Below is a small trained network, with its code and all its weights. Each question gives an input and a class and asks what happens when units are switched off, that is, made to give their printed mean instead of their output.

import numpy as np


def w(rows, s, z=0):
    codes = np.array(rows[::2]) - 128.0
    scale = np.full(codes.shape[1], s)
    scale[-1] = z or s
    return codes * scale


def f(y):
    return np.maximum(y, 0)


def log_softmax(a):
    a = a - a.max(-1, keepdims=True)
    return a - np.log(np.exp(a).sum(-1, keepdims=True))


def net(x, mask):
    res = np.array(x, float).reshape(1, 8) / 4 @ E
    y = f(res @ A[0][:, :-1].T + A[0][:, -1])
    res = res + np.where(mask, y, B[0][:, -1]) @ B[0][:, :-1]
    return log_softmax(res[-1] @ U[:, :-1].T + U[:, -1])


A, B = {}, {}
E = w([
[250,208,109,173,59],'x0',
[127,130,130,126,131],'x1',
[227,57,90,139,228],'x2',
[127,134,125,123,135],'x3',
[189,94,254,50,103],'x4',
[130,125,127,132,128],'x5',
[126,135,126,119,134],'x6',
[134,85,41,38,64],'x7',
],0.0081)
A[0] = w([
[207,66,102,155,160,102],'N1',
[141,70,120,125,197,31],'N2',
[166,125,198,75,126,52],'N3',
[92,179,151,139,29,97],'N4',
[137,104,215,61,63,79],'N5',
[159,83,114,153,157,30],'N6',
[191,82,104,163,174,54],'N7',
[120,102,207,77,115,69],'N8',
[141,129,183,217,180,72],'N9',
[187,116,187,110,94,38],'N10',
[137,158,126,108,151,24],'N11',
[107,153,62,174,129,11],'N12',
[155,91,64,96,79,245],'N13',
[247,225,110,149,81,1],'N14',
[145,155,159,82,143,28],'N15',
[116,161,216,187,196,78],'N16',
[153,79,61,82,54,66],'N17',
[211,152,123,184,53,52],'N18',
[100,147,143,133,89,48],'N19',
[131,118,188,76,144,39],'N20',
[160,144,162,204,131,120],'N21',
[76,142,58,199,153,47],'N22',
[76,146,137,158,66,45],'N23',
[79,171,83,155,158,69],'N24',
[112,120,89,67,128,37],'N25',
[179,113,202,126,123,124],'N26',
[9,168,188,102,46,53],'N27',
[26,86,160,105,159,120],'N28',
[120,168,190,215,145,78],'N29',
],0.011,0.0066)
B[0] = w([
[164,187,128,123,155,203],'N1',
[169,119,156,122,141,169],'N2',
[149,139,69,156,96,188],'N3',
[179,158,134,118,206,209],'N4',
[119,135,84,157,104,217],'N5',
[188,134,124,108,150,148],'N6',
[173,162,139,124,149,179],'N7',
[143,113,92,162,103,188],'N8',
[97,152,129,75,109,184],'N9',
[136,131,102,154,110,182],'N10',
[132,151,126,121,126,128],'N11',
[165,96,88,158,87,162],'N12',
[75,183,169,111,114,254],'N13',
[73,8,147,123,171,216],'N14',
[123,95,105,139,119,140],'N15',
[86,145,138,70,76,200],'N16',
[92,164,155,87,98,200],'N17',
[88,56,160,139,154,198],'N18',
[164,125,115,95,150,146],'N19',
[134,101,80,143,96,165],'N20',
[100,173,145,107,106,178],'N21',
[163,132,94,161,60,192],'N22',
[189,123,128,108,156,166],'N23',
[150,82,73,123,81,174],'N24',
[105,120,146,111,115,153],'N25',
[134,134,89,155,106,205],'N26',
[205,142,138,116,179,227],'N27',
[105,71,160,143,156,217],'N28',
[114,130,126,68,102,184],'N29',
],0.011,0.0097)
U = w([
[60,19,164,147,193,176],'0',
[148,164,2,231,37,79],'1',
[220,245,154,118,244,57],'2',
[60,205,150,181,141,251],'3',
[34,222,163,41,67,64],'4',
],0.0077,0.014)

Each question gives the input, the list of numbers given to net, and the class t.
The units are the neurons (one row each of A and B). Each row of codes is followed by its name. A weight is (code - 128) times the scale printed after its matrix; where a second scale follows, it is the last column's (A, B and U).
mask holds one flag per neuron, in row order. A switched-off neuron (its flag False) gives its mean, the last column of its row in B, instead of its output. The means were averaged over made-up inputs and are rounded, as every weight is.
A unit's drop is (log p(t) with every unit on - log p(t) with that unit switched off) / (log p(t) with every unit on - log p(t) with every unit switched off).
The circuit of an input: a set's keep is (log p(t) with only the set's units on - log p(t) with every unit switched off) / (log p(t) with every unit on - log p(t) with every unit switched off). Starting from the 12 units with the biggest drops (on a tie, the unit counted first), units are removed one at a time, each time the one whose removal leaves the highest keep (on an exact tie, the one counted first), for as long as the keep stays at least 0.8.
units of the circuit, in order: the units of the circuit, biggest drop first
unit that matters most: the unit with the biggest drop
k most important neurons: the k neurons with the biggest drops, biggest first
drop when u is switched off: that unit's drop, to one decimal
input [-7,1,-7,-5,-4,1,-3,1], class 0: units of the circuit, in order : (N28)
input [7,7,5,-6,7,3,8,7], class 3: 3 most important neurons : (N13, N1, N17)
input [5,0,-5,8,1,-7,2,-2], class 0: 3 most important neurons : (N14, N18, N1)
input [1,-1,-6,-1,0,3,-1,-8], class 4: 2 most important neurons : (N16, N29)
input [8,-5,4,-6,6,4,-1,-7], class 0: 3 most important neurons : (N14, N18, N13)
input [-5,-7,-4,-3,-3,7,2,-8], class 4: units of the circuit, in order : (N16, N29)
input [5,7,1,-5,3,-8,2,2], class 0: 2 most important neurons : (N14, N18)
input [-6,-5,0,6,-6,-3,-7,8], class 4: units of the circuit, in order : (N13, N17)
input [-7,2,-8,8,-2,-6,2,-7], class 2: 2 most important neurons : (N27, N14)
input [-8,7,-5,2,-6,-3,-6,-8], class 0: 2 most important neurons : (N28, N13)
input [7,3,-1,-1,8,1,2,3], class 1: 2 most important neurons : (N3, N5)
input [8,2,-3,5,1,4,1,5], class 0: 2 most important neurons : (N14, N18)
input [4,-2,2,1,-1,-7,5,8], class 4: 2 most important neurons : (N17, N13)
input [-7,-7,-5,-5,-6,0,3,-6], class 0: 2 most important neurons : (N28, N13)
input [0,-6,4,3,-6,-2,5,-6], class 1: units of the circuit, in order : (N22)
input [5,1,6,-2,0,4,8,5], class 3: 2 most important neurons : (N13, N27)
input [-2,-2,-4,-5,-4,-5,0,-4], class 1: 4 most important neurons : (N22, N13, N24, N14)
input [-3,-6,4,6,-4,1,-1,-4], class 1: 3 most important neurons : (N22, N13, N14)
input [4,-3,7,-5,-5,-2,6,-1], class 2: 2 most important neurons : (N1, N7)
input [-2,7,7,-5,6,0,2,5], class 2: unit that matters most : N1
input [5,-1,5,0,-2,-4,0,8], class 4: drop when N13 is switched off : 0.3
input [1,-8,-2,7,-4,-1,5,-6], class 4: drop when N16 is switched off : 0.2
input [6,-5,1,-7,-5,1,6,-7], class 4: drop when N9 is switched off : 0.3
input [8,-8,5,7,-3,5,0,-3], class 0: drop when N14 is switched off : 0.9
